Below is a small trained network, with its code and all its weights. Each question gives an input and a class and asks what happens when units are switched off, that is, made to give their printed mean instead of their output.

import numpy as np


def w(rows, s, z=0):
    codes = np.array(rows[::2]) - 128.0
    scale = np.full(codes.shape[1], s)
    scale[-1] = z or s
    return codes * scale


def norm(h):
    return h / np.sqrt((h * h).mean(-1, keepdims=True) + 1e-5)


def f(y):
    return np.maximum(y, 0)


def log_softmax(a):
    a = a - a.max(-1, keepdims=True)
    return a - np.log(np.exp(a).sum(-1, keepdims=True))


def net(x, mask):
    res = np.array(x, float).reshape(1, 5) / 4 @ E
    u = 0
    for l in range(2):
        y = f(norm(res) @ A[l][:, :-1].T + A[l][:, -1])
        res = res + np.where(mask[u : u + 10], y, B[l][:, -1]) @ B[l][:, :-1]
        u += 10
    return log_softmax(norm(res)[-1] @ U[:, :-1].T + U[:, -1])


A, B = {}, {}
E = w([
[127,2,183,127,157,147,136],'x0',
[119,96,86,164,86,45,119],'x1',
[125,110,146,75,46,142,134],'x2',
[130,128,128,127,128,127,121],'x3',
[131,128,127,125,128,126,125],'x4',
],0.0068)
A[0] = w([
[113,188,125,125,136,87,112,52],'0.n0',
[148,140,204,118,181,152,159,99],'0.n1',
[112,115,179,130,50,155,90,3],'0.n2',
[118,86,132,159,180,119,144,107],'0.n3',
[163,119,137,113,121,78,165,77],'0.n4',
[171,67,129,160,59,208,126,116],'0.n5',
[147,166,83,164,174,123,122,74],'0.n6',
[166,88,88,196,138,49,130,12],'0.n7',
[160,113,97,195,254,103,115,24],'0.n8',
[107,131,108,62,107,116,171,70],'0.n9',
],0.0077,0.0035)
B[0] = w([
[171,142,158,201,123,168,156,186],'0.n0',
[95,126,1,108,144,139,39,217],'0.n1',
[71,144,184,134,108,99,174,160],'0.n2',
[122,47,182,178,152,107,123,207],'0.n3',
[104,153,112,100,129,127,48,141],'0.n4',
[203,168,137,130,144,58,113,196],'0.n5',
[132,83,242,132,97,103,163,199],'0.n6',
[43,87,47,133,111,218,54,200],'0.n7',
[19,198,206,133,214,78,216,253],'0.n8',
[154,121,133,111,115,59,150,160],'0.n9',
],0.0055,0.0046)
A[1] = w([
[186,255,79,210,92,165,153,93],'1.n0',
[126,26,174,149,165,138,163,94],'1.n1',
[150,154,100,65,183,204,124,3],'1.n2',
[87,27,85,183,111,64,117,68],'1.n3',
[104,56,173,146,193,127,99,72],'1.n4',
[138,164,134,142,234,142,150,86],'1.n5',
[106,122,59,136,82,94,132,116],'1.n6',
[137,32,142,110,161,116,125,92],'1.n7',
[168,111,157,35,36,116,156,131],'1.n8',
[122,169,165,93,192,236,132,127],'1.n9',
],0.0073,0.0031)
B[1] = w([
[222,58,186,57,140,91,148,254],'1.n0',
[192,196,138,159,74,127,147,224],'1.n1',
[97,113,37,128,92,134,32,165],'1.n2',
[123,134,71,102,117,199,100,214],'1.n3',
[203,149,160,48,88,106,124,234],'1.n4',
[77,131,141,144,85,138,155,218],'1.n5',
[119,104,117,130,163,234,75,181],'1.n6',
[164,178,103,95,135,89,152,200],'1.n7',
[13,159,180,220,253,117,184,220],'1.n8',
[104,71,50,177,73,134,92,226],'1.n9',
],0.0077,0.0055)
U = w([
[16,174,213,176,174,97,167,253],'0',
[254,147,188,67,106,86,131,92],'1',
[73,115,45,129,95,168,40,80],'2',
],0.012,0.00063)

Each question gives the input, the list of numbers given to net, and the class t.
The units are the neurons (one row each of A and B). Each row of codes is followed by its name. A weight is (code - 128) times the scale printed after its matrix; where a second scale follows, it is the last column's (A, B and U).
mask holds one flag per neuron, layer by layer. A switched-off neuron (its flag False) gives its mean, the last column of its row in B, instead of its output. The means were averaged over made-up inputs and are rounded, as every weight is.
A unit's drop is (log p(t) with every unit on - log p(t) with that unit switched off) / (log p(t) with every unit on - log p(t) with every unit switched off).
The circuit of an input: a set's keep is (log p(t) with only the set's units on - log p(t) with every unit switched off) / (log p(t) with every unit on - log p(t) with every unit switched off). Starting from the 12 units with the biggest drops (on a tie, the unit counted first), units are removed one at a time, each time the one whose removal leaves the highest keep (on an exact tie, the one counted first), for as long as the keep stays at least 0.8.
circuit, biggest first: the units of the circuit, biggest drop first
unit that matters most: the unit with the biggest drop
top k neurons: the k neurons with the biggest drops, biggest first
k most important neurons of layer l: the k neurons of layer l with the biggest drops, biggest first
drop when u is switched off: that unit's drop, to one decimal
input [-1,4,5,5,-1], class 0: circuit, biggest first	1.n8
input [2,8,-7,-4,4], class 2: top 2 neurons	0.n7, 1.n3
input [5,5,-3,-7,-8], class 1: top 3 neurons	1.n4, 0.n1, 1.n1
input [-2,-3,3,-6,-6], class 0: top 3 neurons	1.n8, 0.n7, 0.n9
input [1,8,8,-8,-4], class 0: top 3 neurons	1.n8, 0.n1, 1.n9
input [5,7,2,-1,-5], class 2: 3 most important neurons of layer 0	0.n7, 0.n8, 0.n6
input [8,8,-4,-5,0], class 1: 3 most important neurons of layer 1	1.n4, 1.n1, 1.n9
input [-7,1,-5,1,0], class 1: top 2 neurons	1.n0, 1.n8
input [5,-6,5,-4,2], class 2: circuit, biggest first	0.n1, 1.n9
input [6,5,6,5,8], class 0: top 2 neurons	1.n8, 1.n0
input [0,4,-3,3,-4], class 2: top 2 neurons	0.n7, 1.n3
input [6,3,-5,-4,3], class 1: top 3 neurons	1.n4, 1.n8, 1.n1
input [-8,-6,8,4,6], class 0: top 4 neurons	1.n8, 1.n4, 0.n1, 1.n1
input [-8,-3,-4,7,0], class 1: unit that matters most	1.n0
input [2,3,3,2,-1], class 0: 3 most important neurons of layer 0	0.n1, 0.n5, 0.n2
input [-8,-3,-5,5,-4], class 1: top 2 neurons	1.n0, 1.n8
input [5,-6,-1,-4,-6], class 2: 2 most important neurons of layer 0	0.n1, 0.n6
input [-7,1,-6,5,-4], class 1: 2 most important neurons of layer 1	1.n0, 1.n8
input [4,2,-2,1,-5], class 1: drop when 1.n8 is switched off	0.0
input [1,1,8,0,-8], class 0: circuit, biggest first	1.n8
